[128 = 0]
(30) [142 166 132 135  93 204 137 115 110 133 125 117 161  98 139 139 135 166
 165  78 104 104 130 168 159  86 152 140 129 143 152]
(35) [142 110 139 119 121  68 130 144 171 130 125 138  78 139 137 103 138 100
 135 125  98 101 144 102 120 152 133 107 110 115 104]
(25) [167 113  89 126 132  90 143 121 117 130 150 117 145 177 157 152 129 113
 164 161 112 183 173 118 166 129  75 192  80 112 128]
(32) [158 169 128 110  90 149 116 135 112 128 121 133 128 112 162 116 134 123
 148 104 126 108 106 139 122 104 148 133 141 118 126]
(33) [128 105 129 130 181  69 140 115 156 121 135 130  99 152 129 125 127 113
 114 181 128 138 128  92 120 148 102 120 101 127 116]
(32) [162 175 113 117 119 110 117 142 126 135 123 139 121 120 167 145 138 120
 157 136 134 130 108 128 139 129 132 136 112  98 106]
(33) [112 126 125 134  86 155 117 163 118 127 118 138 104 103 115 135 125 106
 129  96 142 119 125 139 133 150 142 116 158 113 115]
(35) [214 133 142 151  92 148 139 172 108 112 142 140  30 110 150 173 110  49
 165 137 126  77  96  87 168 194 164 129 107 123  43]
(25) [160  84 142 145 137 100 128 110 145 120 159 113  60 135 146 115 115  92
 123 115  87  92 127  97 110 136 120 116 104 122 108]
(32) [150 123 127 111  67 135  94 158  92 144 135 126 161 136 125 123 120 117
 121  81 133 132 136 145 110 132 158 144 153 119 114]
(30) [130 179 131 130 145 119 131 120 165 135 114 137 103  93 158 133 148 150
 156 122 111  97 104 135 139 114 138  99 106 107 124]
(25) [108 111 125 127 129  91 108 156 135 145 126 136 144 137  99 142 126 129
 107 126 145 147 140 129 121 166 138 116 130 114 107]
(30) [134 150 103 136  61 224 136 152  68 129 122 124 184 116 118 168 124 139
 167  94 144 158 153 173 186 119 133 181 149 138 145]
(35) [164 175 116 142 205 117 146  79 137 110 140 124  81 115 190 153 129 125
 150 196 132 125  70 100 139 104  90 131  84 112 121]
(25) [147 142 119  79 113 120 197  84 156 109 102 125 181 187 165  53 166 157
 190 161  68 147 207 131 161  45  81 192 102 173 211]
(35) [113 110 128 151 107 147 131 129 148 135 135 119 104 106 122 135 130 134
 145  75  91 105 152 146 147 127 128 115 119 117 134]
(32) [180 154  92 106  87 109  60 146  57 176 160 111 252 160 147 172 118 160
 127  87 149 193 137 172 116 118 147 189 118  92 110]
(25) [ 86 115 132 131 146  95 156 145 178 141 104 141 156 142  81 135 149 164
 139 143 114 141 183 133 166 157 131 116 103 146 136]
(32) [ 82 136 115 148 148 126  99  92 156 157 143 106 153  96 137 135 137 190
 124  60  94 126 132 174 113  84 114 102 114  92 164]
(33) [173  81 138 126  68 136 156 152 120 126 138 121 135 169 110 121 125 103
 160 106  84 120 198 120 168 150 142 168 109 162 118]
(35) [121 139 116 186 121 252 135  96  87 122 153  98 118  70 134 186 109 151
 152  74 116 113 106 169 172  96 119 138 128 129 149]
(33) [193 103 151 126 101 102 129 130 135 139 152 115 123 154 137 119 125 118
 145  98  74  91 155 113 131 137 160 137  92 143 100]
(32) [138 157 112 114 147 123 121  89 119 137 137 113 182 140 161 120 136 167
 136 129 118 151 126 148 117  73 107 153 113 122 162]
(33) [186 105 110 145 112 119 108 105 110 128 177 100  78 132 185 138 110  89
 145  91  88 118 123 119 119 110  99 153 100  89 113]
(35) [148 109 120 144  68 123 120 179 132 148 135 132 111 124 115 163 128 108
 161  76 103 120 170 139 170 177 150 134 109 105  89]
(25) [131 136 132 120 117 138 113 144 103 129 124 134 143 126 119 131 121 121
 111 132 157 133 108 129 114 139 147 128 151 132 116]
(33) [ 98 133 124 136 173 155 131  90 114 118 131 118 149 121 124 129 121 152
 103 153 151 147 103 134 112  98 104 128 141 141 160]
(25) [159 168 121 120 122 187 157 116  89 109 118 129 158 132 147 139 129 133
 159 164 146 142 117 132 162 101 124 171 131 158 144]
(25) [150  96 158 138 143 119 169 114 161 113 132 124  89 144 118 111 129 117
 141 146  85  88 151  96 147 140 135 120  98 167 121]
(25) [129  83 132 155 147  84 121 126 160 135 154 118  74 129 125 140 120 109
 121 112  96 110 139 109 124 158 118 105  97 106 102]
(35) [126  98 130 141  91 116 124 146 155 140 136 124  95 120 122 126 132 117
 144  71  85 103 164 136 140 144 135 114 116 110 118]
(32) [155 141 155 125  92 214 143 134  79 106 119 130 132 114 117 121 114 113
 126 126 149  97  99 127 131 121 169 137 167 176 125]
(30) [141 124 138 113 152  97 180  98 176 108 116 131 104 156 149  84 149 128
 159 169  84 112 160 101 145 102 100 137  95 155 155]
(30) [108 126  90 142 134  70 111 169 154 136 126 147  67 116 139 169 132  89
 141 141 147 157 129 117 148 184  93 116 111  60  89]
(32) [156 137 133 125  81 163 108 159  85 135 131 130 147 121 120 146 116 115
 127 101 147 122 116 139 129 145 167 139 150 132 102]
(32) [145 132 124 102  75  86 111 167 145 132 116 146  88 130 152  97 139  86
 142 103 117 112 137 119 112 143 137 120 140  95 106]
(33) [145 122 134 130 104 141 125 133 119 131 135 123 129 127 129 128 124 124
 135 103 114 115 135 133 131 127 142 133 128 132 123]
(30) [125  82 148 144 124 126  88 106 123 141 164 101 115 118 122 110 107 129
  83  61 101  95 115 134  71 115 145  98 140 120 126]
(35) [156 154 151 154 122 223 158 141  90  97 119 138  79  87 120 164 111  98
 142 156 161  88  74 111 165 153 162 121 147 165  97]
(30) [132 113 152 140 147 129 101 124 113 142 146 117 150 124 101 143 110 145
  88 114 139 114 103 128  99 144 166 106 132 141 106]
(33) [ 99  79 137 142 174  99 146 128 146 110 129 134  85 144  94 126 116  99
  94 181 147 137 129  89 120 169 105 110 129 143 117]
(33) [ 86  90 174 147 184 158 137 104 126 115 129 121 135 121  64 117 107 148
  60 153 153 104  98 111  93 141 156  85 156 187 134]
(30) [132 211 130 128 149 151 124 153 116 141  99 152 169  94 120 183 139 166
 143 163 179 132  81 143 161 151 173 115 123 130  98]
(30) [122 105 134 146 119 132  90 125 120 143 154 112 117 108 124 135 113 129
 101  71 118 109 112 141  96 130 143 104 137 106 116]
(35) [139 152 129 129 125 138 143 157 123 125 110 146 127 123 116 156 132 121
 146 160 152 131 122 120 162 162 147 131 123 137 102]
[155 183 137 105 156 203 161  48  92 102 124 108 188 132 173  89 133 176
 141 160 123 124  95 141 118  20 114 166 137 182 200] -> (32)
[176 170 117  81  56 129  89 133  93 143 129 124 177 137 181  89 137 130
 145  74 117 128 125 157  93  73 147 160 151 105 142] -> (32)
[126 119 113 156 103 138 112 134 138 142 147 116  95 100 141 155 126 125
 150  66  96 114 139 149 145 131 121 119 112  88 119] -> (30)
[ 98 131 112 128  74 197 138 154  97 120 108 134 150 114 106 134 128 125
 142 104 149 149 150 158 157 125 124 150 169 136 152] -> (33)
[147 119 123 141 103 159 116 132  97 130 146 117 127 122 131 147 114 116
 131 100 127 127 125 137 133 130 134 142 133 123 118] -> (35)
[163 131 110 108 100 120  78 168  52 136 142 134 165 150 128 154 103  89
  94 145 198 175  95 122  96 161 144 161 162 109  85] -> (25)
[137 124 147 113 101 180 138 111  97 112 125 120 152 134 125  90 121 130
 117 116 126 112 125 134 109  91 143 142 163 168 157] -> (32)
[146 111 127 133 138 137 166 143 110 122 125 132 168 167  92 162 123 129
 143 183 143 163 166 113 181 165 128 169 105 171 116] -> (30)
[132  71 134 140 133 122 121 138 100 131 151 117 150 160  86 146 104 114
  94 138 143 152 147 115 122 166 133 144 130 149 109] -> (30)
[ 65 112 136 160 191 131 156  85 185 119 124 120  87 100 114 121 136 159
 121 132 101 107 129 128 133 110  96  84 112 132 163] -> (32)
[153 121 126 131 108 172 135 102  97 127 146 105 164 139 138 126 121 143
 141 104 105 131 145 145 138  91 124 164 124 149 153] -> (33)
[173 165  91  80  90  46  85 141 127 156 133 132 167 161 193 108 148 125
 154 109 115 164 144 141 103 100 113 164 110  68 124] -> (32)
[130 114 144 147 148 108 105 117 146 143 149 117 107 112 125 138 121 138
 109  98 108  98 112 126 107 137 147  94 112 115 108] -> (30)
[ 96 152 147 121 159 149 132 111 129 130 109 131 179 119 102 120 134 176
 105 145 150 127 110 141 115 110 150 110 145 160 151] -> (33)
[115 120  96 119 112  49  75 140 151 171 146 120 160 140 145 133 139 148
 126  71 104 161 162 157 105 125 112 128 107  61 126] -> (32)
[102 105 136 137 138 181 150 109 104 114 127 118 161 136  93 124 117 144
 109 141 141 142 138 135 133 114 121 142 149 172 160] -> (33)
[167 150 132 120 122 124 136 163 108 121 117 148 117 136 128 153 124  97
 139 175 162 131 108 103 149 171 151 140 124 136  83] -> (35)
[139 151 104 132 104 158 108 117 102 131 141 117 126 107 166 139 125 126
 145  92 125 135 112 152 126  95 111 145 135  95 140] -> (33)
[137  76 144 129 105 153 134  94 117 120 152 100 135 149 125  84 116 127
 114  85  83 109 158 131 103  88 122 142 138 158 163] -> (30)
[121  91 114 121  95 150 124 144  82 119 133 124 155 156 106 124 112 102
 109 131 155 168 151 130 123 137 112 165 161 139 138] -> (30)
[181 119 128 132 118 144 113  94 100 110 164 106  69 122 187 109 109  84
 127 108 107  99  88 110  92  92 110 139 131 111 124] -> (25)
[ 78 137 148 101 142  57 161 165 213 131  71 169 119 137  89  91 166 143
 137 166 122 115 167 111 144 166 145  84 121 143 127] -> (35)
[127 144  87 150 148 112 119 106 139 151 150 110 148 122 159 174 137 163
 164 107 101 162 149 157 162 108  87 150  78  82 141] -> (35)
[143 180 117  88 164 113 155  52 149 111 118 118 151 146 203  62 155 162
 156 163  96 133 120 129 106  21  77 155 112 134 201] -> (32)

<40> [ 91 157 113 120  73  83 146 163 132 126 182 235  34 148 118  95 158 163
 123 126  96  61 110 105  75 127 162 144 148 111  97]
<38> [ 87 150 124 125 166 156  82 132 145 124  96 112 183  99 134  84 101  85
 106 148 167 112 158 193 102 112 160 137 127 131 176]
<49> [136 130 121 115 139 171 121 128 109 150  97  80 199  91 143 150  98  50
  81 148 134 176 139 136 159 118 135 123 136 124 153]
<47> [150 123 100 140  78 134 141 142 116 120 137 125 101 124 154 133 171 121
 122 143  75 171  92 117 141 147 136 126 182 150  94]
<49> [158  84 138  71 110 111 144 178 111 102 118 150 140 126  75 155  91  87
  83 110  82 173 159 111 126 110 128 152 116 171 109]
<49> [136 101 139 125 147  78 198 167 133 120 148 155  88 177 116 123 132  96
 132 190 116 137 149  74 100 110 135 104 154 147 150]
<40> [138 134 124  95 142 113  79 118 115 108 114  74 144 153 130 124 112 160
 137 115 171 171 115 118 178 147 121 123 156 110 157]
<41> [151 167 118  86 110 125  89  95 116 125 117 107 171 125 128 150  84 153
 145 101 169 175 108 109 200 125 112 124 130  81 145]
<47> [131 135 123 117 250 124 113 154 119 107  84 133 133  96 116  82  99 110
 116 170 172 187 170  46 140 107 150  95 128  73 146]
<41> [ 93 174 143 127 133  72  96 141 166 121 137  85 129 118 231 108 171 117
 147 152 135 111  98 126 142 113 154 105 181 150 163]
<40> [134 116 113 128 144 139 133 145 122 119 131 162 117 119 107 122 122 104
 101 148 119 129 157  84 120 116 141 114 113 110 129]
<40> [156 125 125 111 133 145 121 119 113 117 115 138 145 123  98 140 112 129
 129 116 135 164 144 112 156 126 122 129 100 119 118]
<49> [114 156 146 112 136 143  74 110 133 110 129 149 141 132 124 112 160 138
 138 106 166  93 161 162 142 128 155 139  64 146 141]
<40> [136 131 159 168 115 157 172  78 144 164 122 104 172 129 142 160 137 118
 176 125 135 109 122 204 122 126  99 137  89 166 126]
<41> [ 98  98 155 143 170 116  93 143 132 137 147  98  92 111 159 141 169 144
  89  91 118  51 140  82 120 137 125 116  88 124 119]
<38> [142 157 129  71  84  83 142 151  89 132 162 158  81 171 133 144 157 131
 116 134 127 165 105  61 178 140 153 127 159 114 120]
<38> [ 98 147 142 131 203 113 141 166 124 146 103 119 121  90 165  94 137  88
 105 166 136 148 132  99 111 115 160 117 158 114 130]
<47> [117 110 122 136  67 140 134 115 114 161 149  81 127 153 139 158 131 134
 108 108 113 102  88 171 125 160 108 145 161 137 131]
<49> [130 112 143 130 104  92 144 141 143 105 152 160  81 159 119 124 162 161
 155 115 102  99 127 135 102 131 126 138 120 171 106]
<41> [139 147 111 100  77 127  95 103 142 103 162 156 155 171 114 143 112 112
 131 143 161  98 160 116 160 107 137 107  96 118 191]
<40> [153 137 144 143 114 122 176 111 143 148 143 161 138 104 143 174 126 108
 147 129 102 118 134  85 143  95 107 109  82 124 108]
<38> [158  72 123 159 122 146 169 112 127 128 135 128 117 152  82 154 110 147
 140 123 107 122 137 122 108 137  85 123 108 132 113]
<38> [102 160 160 154 150 104 107 118 167 126 112 117 126  82 183 109 161 173
 179  91 121  97 101 173 112 121 124 142 116 156  93]
<41> [159  83 110 126 121 195 117 105 100 133 121 162 148 101  37 168  70 142
  86  69 115 114 166 110 130 131  93 144  42  84  93]
<47> [129 121 125 163 121 152 120 112 156 109 133 146 134 123 131 119 157 124
 148 135 117  92 151 163 105 120 132 123  91 162 129]
<49> [142 172 117  81  81 102 102 119 111 112 152 188  98 144 106 131 126 182
 145  91 140 138 111  90 170 131 136 138 117  89 106]
<47> [133 108 121 135 167 164  89 120  88 142 101  16 142 135 162 129 159 123
  99 136 155 184 105 127 177 180 128 117 175 122 143]
<41> [119 151 154  83 102  61 123 148  91 151 161  85  68 172 185 151 186 163
 121 106 132 146  67  74 185 166 139 130 186 125 116]
<49> [137 148 125 109 126  84 119 133 136 101 142 114 116 173 159 115 152 127
 155 169 153 157 123  93 162 125 144  99 169 135 170]
<47> [150 109  89 156 107 143  91 109 144  68 157 166  88 172 104 102 173 168
 155 146 131 103 155 107 128 141 135 101 108 132 141]
<38> [123 185 107 103 135 114 118 137 122 115 126 170 121 133 137  87 132 116
 139 172 161 166 130 101 148 116 171 115 158  96 150]
<38> [102 101 151  96 186 123 112 178 109 139 112  84 144 115 139 128 123  57
  50 144 134 130 163 103 124 122 155 126 131 142 159]
<47> [113 159 147 155 100 113 149  92 155 159 138  83 154 142 190 143 145 128
 177 141 144 105  89 182 134 127 113 122 152 150 154]
<47> [123 180 144 101  65  61 129 143 157 114 152 182 103 104 171 136 150 159
 165  91  84 115  89 124 135 102 136 145 136 153  84]
<47> [139 133 146 147  88 141 184 103 122 163 133 124 137 146 133 155 147 121
 160 130 117 134 104 183 124 139 113 146 126 163 109]
<49> [122 134 138 155 132 112 146 116 140 143 144 121 106 133 159 135 153 147
 152 132 126 102 110 111 126 130 117 113 130 122 123]
<41> [137  98 133 123 150 139 150 147 100 141 107 103 125 123 108 135 118 119
 104 124 114 168 123 126 124 145 120 141 145 133 105]
<49> [140 120 100 123 102 158 108 117 124 110 115 130 150 131  92 119  99 137
 126 120 130 148 130 168 125 137 123 143 136 127 131]
<40> [113 113 151 117 162  90 120 157 132 128 139  95 110 135 166 135 151 108
 103 139 127 111 136  77 135 122 137 107 136 138 149]
<38> [122 142 108 137 125 163 108  99 112 150 127 102 146 132 131 128 117 131
 118 133 162 127 116 135 149 146 125 121 138  85 150]
<41> [163 141 127  84  72 149 133 136  94 130 141 172 141 119 112 171 145  80
  93 117  99 163 145 102 176 121 150 140  88 145 102]
<47> [121 110 137 121 195 154 143 150 109 151  88 105 166  91 110 126  82  72
  81 145 139 160 156 119 116 115 132 130 123 110 137]
<38> [192 102 101 128  52 151  92  81 151  80 149 151 159 127  92 186 104 163
 152  77  96 119 145 108 172 112  80 115  59 132 116]
<41> [125  90 125 137 164 134 142 147 129 122 113 116 130 130 102 116 102 113
 109 144 125 132 149 128  96 126 121 126 136 131 138]
<40> [137 177 122 107 101  68 101 113 145 120 140  98 125 123 192 143 124 176
 169 111 136 156  69  77 190 121 111 105 180  92 133]
<41> [111  73 118 165 102 158 155 152 135 135 146 143 108 129 108 130 143  92
  83 139  73  69 147 164  57 133 130 140 121 169 118]
<47> [129 103 126 127 123 158 126 129 109 148 116  72 161 126 132 149 118  90
  90 131 124 144 126 152 136 143 122 134 143 141 143]
<40> [175 131 135 108 139 144 126  99 105 116 112 131 148 140  94 149 121 149
 157 112 154 186 141 109 182 135 112 127  88 119 115]
<40> [124 141 121  88 146 136  45 139 110  96  96  84 150 115 136 102 135 139
 108 103 152 174 126 150 166 149 153 144 148 137 134]
<49> [141 117  88 149 128 137 110 106 146  91 118  90 146 175 121  93 110 141
 164 179 163 160 126 154 129 139 120 103 185 125 187]
<41> [130 177 142 104 127  81 149 157 135 116 126 153 116 125 176 108 168  98
 153 169 120 177 116 111 147 108 168 121 165 159 124]
<38> [112 135 130 147 148 145 162 127 106 183 119 108 124 100 145 138 118 117
 107 130 126 132 100 117 122 139 120 130 150  88 108]
<49> [125 192 112  81 111 115 154 147  88 160 141 168 121 136 145 124 126  74
  99 180 152 180 116  67 171 119 175 116 171  76 147]
<40> [120 156 176 185 146  73 183  89 173 169 160  67 122 150 246 162 190 128
 204 171 144  87  90  98 152 113 102  73 140 145 161]
<38> [122 182 107 111  27 100 147 133 123 130 162 178  89 158 151 115 166 144
 155 139 103 140  72 162 130 141 157 150 191 146 108]
<38> [121 115 143 141 120 135 126 121 143 136 122 114 145 104 132 144 120 134
 129  94 108 100 123 166 110 124 109 144 106 150 110]
<49> [116 130 105 134 161 136 109 123 134 101 121 150 119 162  87  73 109 148
 144 161 177 123 154 142 102 132 143 120 137 103 167]
<47> [133 117 139  99 115 130 118 106  91 154 134  62 140 182 117 158 115 146
 120 109 171 144 107 139 171 166 108 136 145 114 156]
<40> [132  72 135 162 200 140 147 121 117 131 100  34 129 179 120 109 130 135
 143 168 168 162 129 150 115 166 105 112 172 142 166]
<41> [128 136 124 130 129 119 136 140 138 120 126 162 119 106 126 119 123 128
 130 128 109 128 131 115 114 112 133 129 125 125 109]
[132 104 128 115 127 144 106 141 129 104 110 117 152 124 105 121 119 111
 111 119 118 140 149 170 116 129 134 146 121 167 132] -> <49>
[132 145  99 173 154 171 139  93 159 118  98 168 166  96  95  91  77 135
 172 153 150 130 148 169  91 103 116 121 109  95 136] -> <38>
[134 130 140 124 123 136 135 117 119 128 140 122 132 175 128 130 163 105
 138 158 156 128 148 144 144 137 145 121 114 158 160] -> <41>
[145 129 135  93 103  57 145 133 131 130 159 125 104 152 136 170  91 166
 139 105 122 131  98  42 163 114  92 109 150  88 132] -> <40>
[147 139 117 123 117 103 145 134 143  87 150 238  79 145  79 106 132 167
 166 131 118 116 155  86 110 106 137 124  89 117 102] -> <47>
[145 164 149 109  94  97 144 126 123 151 149  92 142 128 211 177 174  82
 130 149 116 159  99  83 198 118 137 103 148 148 139] -> <49>
[129 146 107 161 122 174 120  97 131 127 101 117 152 117 128  98 135 141
 161 138 141 154 111 204 119 146 130 141 147 136 120] -> <40>
[121 158 135 138 136 125 107  99 155 138 138  91 173 122 188 146 132  93
 138 156 162 102 137 109 165 102 129  88 114 115 187] -> <40>
[113  85 155 133 189 123 112 113 103 148 125  19 118 196 131 131 140 160
 124 127 192 118 122 131 144 179 105 117 149 122 176] -> <41>
[109 109 170 123 179 108 148 160 125 152 112 107 125  94 143 140 126 108
 101 109 110 118 134 114 108 118 124 139 114 144 105] -> <38>
[132 128 142 139 107 136 155 110 120 145 137 146 112 144 112 138 146 153
 152 110 124 114 117 160 118 144 118 148 107 143 101] -> <47>
[133 132 141 134 131 143 129 134 116 139 132 176 101  75 126 147 158 141
 111  81  88 108 133  95 130 125 131 141  68 121  57] -> <41>
[140 126 156 112 115 137 125  96 110 140 132 107 141 168 108 153 140 153
 151  97 161 125 129 166 155 151 114 147  90 148 131] -> <47>
[116 145 120 123 111 136 114 152 147 129 135 169 148  58 156 142 124  68
  80 126  82  98 149  99 121  85 151 121  98 126 117] -> <40>
[110 202 190  56 128  40 135 129 147 155 120 108 180 113 183 159  80 120
 163 100 165 144  99 128 175  82 122 140 133 127 153] -> <47>
[134 100 110 112  34 142 123 114  90 156 178 135  88 164  92 182 125 172
  87  65  99  82  94 117 140 169 100 152 122 100  99] -> <41>
[158 131  96 133 108 169 158 129 135 112 101 212 159  73  67 123  69 106
 130 128  89 165 152 145 100  93 124 146  98 117  86] -> <41>
[118 132 138 133 116 116 143 145 120 144 134 125  99 116 157 131 165 131
 121 119  97 128 100 129 122 141 136 140 150 145  93] -> <41>
[140 144 134 148  78 190  97  60 115 149 160 160 133 128 113 171 173 162
 139  69 141  60 140 150 162 148 118 138  18 118 101] -> <41>
[130 140 122 140 110 119 141 130 139 125 134 141 117 121 149 124 144 129
 143 139 108 131 113 127 123 123 132 124 145 136 116] -> <47>
[106 131 139 171 167 100 167 129 146 148 144 113  91 148 173 110 162 130
 154 176 140  99 115 100 104 128 129  96 159 119 147] -> <49>
[130  78 114 146 108 141 211 160 104 159 138 137 102 155  93 136 114  83
  90 170  86 139 124 135  74 140 123 138 174 142 119] -> <38>
[ 91 118 162  86 161 130 101 170  92 165  98 108 129  59 116 140 100 133
  53  42 105 119 115 139 114 140 130 183 111 116  68] -> <47>
[147 133 123  70  85 129  63 138 115  92 112 118 157 109 115 142 116 139
 107  70 111 169 123 151 170 133 134 160 122 155 107] -> <49>
[153 126 111  90  71 141 155 143 127 123 129 200 168 100  72 160  56  76
  93 119  88 143 157 124 120  84 125 146  96 125 117] -> <38>
